Below are the code and all the weights of a small trained network. Each question names an input and a class and asks about switching units off, where a switched-off unit gives its printed mean instead of its output.

import numpy as np


def w(rows, s, z=0):
    codes = np.array(rows[::2]) - 128.0
    scale = np.full(codes.shape[1], s)
    scale[-1] = z or s
    return codes * scale


def f(y):
    return y / 2 * (1 + np.tanh(0.7978845608 * (y + 0.044715 * y**3)))


def log_softmax(a):
    a = a - a.max(-1, keepdims=True)
    return a - np.log(np.exp(a).sum(-1, keepdims=True))


def net(x, mask):
    res = np.array(x, float).reshape(1, 6) / 4 @ E
    y = f(res @ A[0][:, :-1].T + A[0][:, -1])
    res = res + np.where(mask, y, B[0][:, -1]) @ B[0][:, :-1]
    return log_softmax(res[-1] @ U[:, :-1].T + U[:, -1])


A, B = {}, {}
E = w([
[175,72,219,209,102,181,16,82,204,127,149],'x0',
[127,116,128,108,136,113,112,123,130,143,108],'x1',
[135,146,121,158,121,135,173,121,150,94,160],'x2',
[144,149,198,1,173,213,166,56,113,139,109],'x3',
[115,135,115,124,106,148,128,123,136,136,111],'x4',
[50,113,59,77,200,165,15,119,160,45,169],'x5',
],0.0097)
A[0] = w([
[129,81,53,233,102,71,102,162,110,122,150,9],'n1',
[113,61,18,212,56,59,110,226,108,131,100,18],'n2',
[103,235,3,82,166,59,178,150,41,142,100,162],'n3',
[169,129,195,27,180,202,183,82,104,108,127,19],'n4',
[242,152,176,135,1,94,186,125,68,167,70,102],'n5',
[203,118,152,165,120,105,192,107,133,218,89,121],'n6',
[56,57,116,98,170,163,56,88,154,54,209,164],'n7',
[143,185,205,62,204,248,177,51,82,108,109,15],'n8',
[184,168,162,164,154,91,188,90,97,189,105,82],'n9',
[63,191,70,69,144,84,225,145,38,93,94,128],'n10',
[212,69,198,209,66,182,28,15,189,114,123,191],'n11',
[147,81,230,146,77,108,191,161,103,149,126,166],'n12',
[45,118,37,82,225,158,83,102,151,26,152,115],'n13',
],0.0066,0.0015)
B[0] = w([
[103,169,148,87,69,63,94,132,214,42,71,205],'n1',
[147,159,124,17,151,34,126,157,196,39,62,230],'n2',
[188,196,155,204,215,174,68,13,87,183,155,243],'n3',
[107,155,145,62,139,48,151,174,197,54,31,198],'n4',
[27,88,107,158,98,158,187,207,100,155,161,225],'n5',
[105,68,67,118,120,197,191,170,148,180,149,194],'n6',
[139,83,74,102,80,177,169,173,91,207,173,217],'n7',
[80,191,166,32,88,47,64,169,179,40,47,210],'n8',
[91,110,123,100,93,107,137,191,78,178,138,178],'n9',
[196,152,142,185,176,130,69,2,61,162,130,232],'n10',
[238,216,198,188,218,149,58,56,38,160,162,250],'n11',
[93,94,116,147,125,149,160,168,93,160,217,187],'n12',
[47,94,54,130,74,168,225,202,76,172,224,232],'n13',
],0.0074,0.012)
U = w([
[218,162,171,187,166,158,92,10,80,157,143,252],'0',
[51,46,77,142,98,177,150,179,99,173,170,106],'1',
[118,158,156,90,117,48,108,136,212,36,56,8],'2',
],0.012,0.0013)

Each question gives the input, the list of numbers given to net, and the class t.
The units are the neurons (one row each of A and B). Each row of codes is followed by its name. A weight is (code - 128) times the scale printed after its matrix; where a second scale follows, it is the last column's (A, B and U).
mask holds one flag per neuron, in row order. A switched-off neuron (its flag False) gives its mean, the last column of its row in B, instead of its output. The means were averaged over made-up inputs and are rounded, as every weight is.
A unit's drop is (log p(t) with every unit on - log p(t) with that unit switched off) / (log p(t) with every unit on - log p(t) with every unit switched off).
The circuit of an input: a set's keep is (log p(t) with only the set's units on - log p(t) with every unit switched off) / (log p(t) with every unit on - log p(t) with every unit switched off). Starting from the 12 units with the biggest drops (on a tie, the unit counted first), units are removed one at a time, each time the one whose removal leaves the highest keep (on an exact tie, the one counted first), for as long as the keep stays at least 0.8.
circuit, biggest first: the units of the circuit, biggest drop first
top k neurons: the k neurons with the biggest drops, biggest first
drop of u: that unit's drop, to one decimal
input [3,7,5,6,4,6], class 1: top neuron -> (n13)
input [-5,3,-8,-7,-4,6], class 2: top 2 neurons -> (n2 n1)
input [-4,1,7,-1,-3,4], class 0: top 4 neurons -> (n3 n10 n5 n6)
input [-5,4,6,-6,7,-2], class 2: top 4 neurons -> (n2 n11 n1 n7)
input [-6,-5,-1,-5,3,6], class 0: top 3 neurons -> (n3 n10 n5)
input [-7,5,4,0,-8,-8], class 1: top 2 neurons -> (n5 n11)
input [-6,-4,3,-5,0,5], class 0: top 2 neurons -> (n3 n10)
input [-5,-7,0,-3,-2,-4], class 0: top 2 neurons -> (n3 n10)
input [5,-4,-1,-1,8,-6], class 1: top 4 neurons -> (n5 n3 n10 n6)
input [-8,4,2,-2,3,-8], class 0: top 3 neurons -> (n3 n10 n13)
input [6,-6,4,-3,8,7], class 1: top 3 neurons -> (n13 n7 n3)
input [4,7,7,-6,3,5], class 2: drop of n2 -> 2.1
input [-5,-3,-2,-1,-6,-8], class 1: drop of n5 -> 1.6
input [-1,8,-8,-6,3,-5], class 2: circuit, biggest first -> (n2)
input [-1,-7,0,1,-4,4], class 1: drop of n12 -> 0.0
